j_613: [196 166 136 134 154  97  76 200 139 109 117  63 107  84 154 107 145  49
 108  60 153  59 129  97 133]
j_626: [109 124 120 170 118 108 163 109 139 141 122 211 141 154 110 152 127 185
 149 129 127 190 108 161 133]
j_742: [ 83  90 138 130  91 144 133 118 105 141 142  84 128 135 136  80 115 132
 122 114 107 108 152 121 114]
j_24: [129 124 133  91 138 144 105 130 118 125 134  74 121 111 145 108 127  94
 115 125 127  92 141 109 123]
j_564: [163 141 108  98 151 128  82 172 121 125 125  42 110  96 163 125 108  64
 108 137 138  59 139 103 126]
j_760: [ 76 103 119 113 101 165 168  67 121 123 146 169 143 154  96 124 109 177
 133 108 109 126 136 133 123]
j_719: [129 124 133  91 138 144 105 130 118 125 134  74 121 111 145 108 127  94
 115 131 130  67 141 106 123]
j_124: [154 109 115 185 110 103 168 116 153 105 129 211 143 143  83 180 125 162
 140 125 135 190 113 136 124]
j_999: [189 123 123 192 135  71 186 186 162 100 111 169 123 111 123 185 143 102
 129 145 186 133 106 121 143]
howmany j_999: [124] => 0
howmany j_564: [125] => 3
start: [154 110] => j_626, 14
howmany j_613: [59] => 1
len: [196 166 136 134 154  97  76 200 139 109 117  63 107  84 154 107 145  49
 108  60 153  59] => 22
which: [129 124 133  91 138 144 105 130 118 125 134  74 121 111 145 108 127  94
 115 131 130  67 141 106 123] => j_719
start: [185 110 103 168 116 153 105 129 211 143 143] => j_124, 4

j_613: [149 201 121 117 211 155 125  90]
j_563: [147 201 210 116 210 210 210  89]
j_80: [151 201 122 119 214 158 125  89]
j_760: [145 200 120 114 209 153 125  89]
j_561: [151 201 122 119 206 151 125  90]
j_564: [151 201 123 119 206 151 125  90]
j_742: [149 201 122 117 213 155 125  90]
j_124: [142 201 118 110 205 149 126  89]
j_24: [144 202 119 114 207 152 125  90]
len: [144 202 119 114 207 152] => 6
len: [149 201 122 117 213 155 125] => 7
len: [147 201 210] => 3
len: [147 201 210 116 210] => 5
howmany j_563: [210] => 4

j_626: [118  91 131 114]
j_24: [110  78 137  93]
j_563: [113  90 131 102]
j_613: [135 158 120 156]
j_742: [121 122 127 129]
j_80: [116 130 116 116]
j_760: [119 103 103 119]
j_561: [113  90 104 114]
howmany j_80: [116] => 3
howmany j_760: [103] => 2
len: [110  78 137] => 3
howmany j_742: [129] => 1
len: [135 158 120 156] => 4
start: [131 114] => j_626, 3
len: [121 122 127 129] => 4

j_999: [128 128  97  97 129 127 135 152 124 133 112 130 136 147 125 105 147 123
 106]
j_564: [ 92 117  72 101  97 119 102 159 139 132  77 120 153 111 101  81 195  72
  83]
j_124: [100 155 189 158 128 139 129 140 127 116 151 118 131 155 121 179 173 108
 138]
j_24: [160 139 132 164 126 111 115 160 103 104 130 127 114 171 113 128 167  61
 100]
j_80: [ 97  97 129 127 137 152 124 133 112 130  77 120 153 111 101  81 195  72
 156]
j_719: [154 131 104 122 115 155 129  72 146 154  95 128  99 107 122 124 120 110
 154]
len: [128 128  97  97 129 127 135] => 7
start: [159 139 132] => j_564, 8
len: [160 139 132 164 126 111 115 160 103 104 130] => 11
howmany j_24: [128] => 1
start: [ 97  97 129 127 135 152 124 133 112 130] => j_999, 3
howmany j_719: [153] => 0
howmany j_719: [129] => 1

j_613: [152 170  82  66 170 137 212 126 170 120 130 153 158 177 176 110  73  77
 134 201  99  54 171 134  57  74 134 170 117]
j_80: [156  68  93 129 215 158 170 120 212 126 130 202 145 202 205 115  56 110
 202 202  67  66 129  70  92 101 152 139 114]
j_719: [146 129 120 116 136 126 142 133 146 154 176 106 153 110 158  77 152 177
 118 125 119 128 125 106 134 124 147 201 134]
howmany j_80: [202] => 4
howmany j_719: [146] => 2
start: [120 130 153 158 177 176 110  73  77] => j_613, 10
start: [136 126] => j_719, 5
howmany j_613: [170] => 4
start: [170 120 212 126 130] => j_80, 7

